Below is a small trained network, with its code and all its weights. Each question gives an input and a class and asks what happens when units are switched off, that is, made to give their printed mean instead of their output.

import numpy as np


def w(rows, s, z=0):
    codes = np.array(rows[::2]) - 128.0
    scale = np.full(codes.shape[1], s)
    scale[-1] = z or s
    return codes * scale


def f(y):
    return y / 2 * (1 + np.tanh(0.7978845608 * (y + 0.044715 * y**3)))


def log_softmax(a):
    a = a - a.max(-1, keepdims=True)
    return a - np.log(np.exp(a).sum(-1, keepdims=True))


def net(x, mask):
    res = np.array(x, float).reshape(1, 5) / 4 @ E
    y = f(res @ A[0][:, :-1].T + A[0][:, -1])
    res = res + np.where(mask, y, B[0][:, -1]) @ B[0][:, :-1]
    return log_softmax(res[-1] @ U[:, :-1].T + U[:, -1])


A, B = {}, {}
E = w([
[57,54,148,128,71,213,8,119],'x0',
[144,133,126,163,135,131,118,138],'x1',
[216,39,98,101,225,74,63,71],'x2',
[206,182,186,103,59,22,66,171],'x3',
[102,148,1,82,123,137,87,221],'x4',
],0.011)
A[0] = w([
[2,169,207,151,117,167,60,182,90],'neuron 0',
[111,182,12,122,147,131,67,182,168],'neuron 1',
[173,64,17,108,175,47,89,119,123],'neuron 2',
[120,133,195,145,145,105,165,34,161],'neuron 3',
[117,121,204,164,133,126,127,40,134],'neuron 4',
[126,86,175,131,81,89,62,173,51],'neuron 5',
[197,124,163,88,38,101,129,165,99],'neuron 6',
[76,81,94,148,188,193,195,117,55],'neuron 7',
[112,180,5,92,112,138,108,188,228],'neuron 8',
[206,224,195,81,77,71,36,140,63],'neuron 9',
[136,36,124,143,114,192,19,104,8],'neuron 10',
[209,173,89,129,195,68,239,145,17],'neuron 11',
[178,108,72,192,189,239,158,56,200],'neuron 12',
[119,204,78,134,146,60,252,120,90],'neuron 13',
[204,116,173,81,110,65,151,214,31],'neuron 14',
[70,241,140,187,68,122,181,155,46],'neuron 15',
[96,93,83,142,183,189,196,103,71],'neuron 16',
[171,40,132,65,165,147,10,61,93],'neuron 17',
[220,86,85,104,228,60,88,43,20],'neuron 18',
[65,188,126,158,82,106,177,147,86],'neuron 19',
[194,149,131,128,72,68,80,113,122],'neuron 20',
[155,149,243,198,95,152,166,12,200],'neuron 21',
],0.0088,0.0017)
B[0] = w([
[216,127,198,167,87,217,145,72,236],'neuron 0',
[94,41,58,91,150,91,133,237,222],'neuron 1',
[107,143,153,159,79,137,214,125,215],'neuron 2',
[176,125,77,94,137,106,148,206,200],'neuron 3',
[146,59,63,73,183,106,147,173,199],'neuron 4',
[106,149,114,134,140,117,46,109,190],'neuron 5',
[85,137,172,104,133,106,84,89,202],'neuron 6',
[59,188,119,129,175,68,54,52,198],'neuron 7',
[136,31,75,84,154,92,227,167,234],'neuron 8',
[85,193,78,80,159,74,89,135,254],'neuron 9',
[226,134,123,108,132,195,98,100,215],'neuron 10',
[227,61,164,128,75,213,11,95,231],'neuron 11',
[81,166,135,115,196,102,128,114,201],'neuron 12',
[178,94,145,125,86,254,63,100,227],'neuron 13',
[137,175,79,114,147,112,94,89,200],'neuron 14',
[103,159,170,159,93,122,192,81,240],'neuron 15',
[59,197,136,83,167,51,40,63,192],'neuron 16',
[183,165,173,165,53,172,189,121,222],'neuron 17',
[130,134,213,226,93,79,198,90,232],'neuron 18',
[131,157,196,176,79,108,215,75,202],'neuron 19',
[66,149,114,117,166,73,140,103,200],'neuron 20',
[147,38,73,19,174,105,198,206,252],'neuron 21',
],0.0082,0.014)
U = w([
[107,22,41,51,146,99,207,253,254],'0',
[113,198,156,201,56,139,246,124,224],'1',
[39,234,79,86,160,75,7,112,5],'2',
[184,89,112,127,53,242,1,131,38],'3',
],0.0096,0.00059)

Each question gives the input, the list of numbers given to net, and the class t.
The units are the neurons (one row each of A and B). Each row of codes is followed by its name. A weight is (code - 128) times the scale printed after its matrix; where a second scale follows, it is the last column's (A, B and U).
mask holds one flag per neuron, in row order. A switched-off neuron (its flag False) gives its mean, the last column of its row in B, instead of its output. The means were averaged over made-up inputs and are rounded, as every weight is.
A unit's drop is (log p(t) with every unit on - log p(t) with that unit switched off) / (log p(t) with every unit on - log p(t) with every unit switched off).
The circuit of an input: a set's keep is (log p(t) with only the set's units on - log p(t) with every unit switched off) / (log p(t) with every unit on - log p(t) with every unit switched off). Starting from the 12 units with the biggest drops (on a tie, the unit counted first), units are removed one at a time, each time the one whose removal leaves the highest keep (on an exact tie, the one counted first), for as long as the keep stays at least 0.8.
circuit, biggest first: the units of the circuit, biggest drop first
unit that matters most: the unit with the biggest drop
top k neurons: the k neurons with the biggest drops, biggest first
drop when u is switched off: that unit's drop, to one decimal
input [-7,-8,0,-4,-5], class 3: circuit, biggest first : neuron 11
input [5,-2,2,-6,-6], class 0: top 2 neurons : neuron 21; neuron 4
input [-8,-5,1,1,7], class 3: top 2 neurons : neuron 11; neuron 13
input [7,-5,8,8,-4], class 1: top 3 neurons : neuron 17; neuron 18; neuron 2
input [-4,1,-3,3,2], class 3: top 2 neurons : neuron 13; neuron 11
input [-3,7,6,-8,-4], class 2: top 3 neurons : neuron 16; neuron 7; neuron 12
input [-8,-2,-7,-8,1], class 2: top 3 neurons : neuron 16; neuron 7; neuron 0
input [-5,-8,-6,-4,5], class 1: top 4 neurons : neuron 21; neuron 19; neuron 15; neuron 4
input [-8,-4,-6,-5,6], class 3: top 3 neurons : neuron 13; neuron 11; neuron 21
input [-4,5,4,-2,0], class 1: top 2 neurons : neuron 18; neuron 2
input [4,3,2,4,3], class 2: top 3 neurons : neuron 11; neuron 21; neuron 13
input [8,-6,-3,-1,8], class 0: top 3 neurons : neuron 8; neuron 1; neuron 11
input [-3,4,1,4,-3], class 2: top 2 neurons : neuron 8; neuron 1
input [-6,5,-4,7,2], class 2: unit that matters most : neuron 9
input [6,2,-8,0,7], class 1: top 3 neurons : neuron 0; neuron 21; neuron 19
input [4,0,4,-3,1], class 1: top 3 neurons : neuron 11; neuron 17; neuron 13
input [-4,1,5,4,-1], class 1: drop when neuron 11 is switched off : 0.0
input [-1,5,5,0,-7], class 0: drop when neuron 21 is switched off : 0.4
input [-6,4,0,7,-2], class 2: drop when neuron 20 is switched off : 0.1
input [-5,-7,-4,5,4], class 2: circuit, biggest first : neuron 9
input [8,6,8,-5,3], class 1: drop when neuron 2 is switched off : 0.3
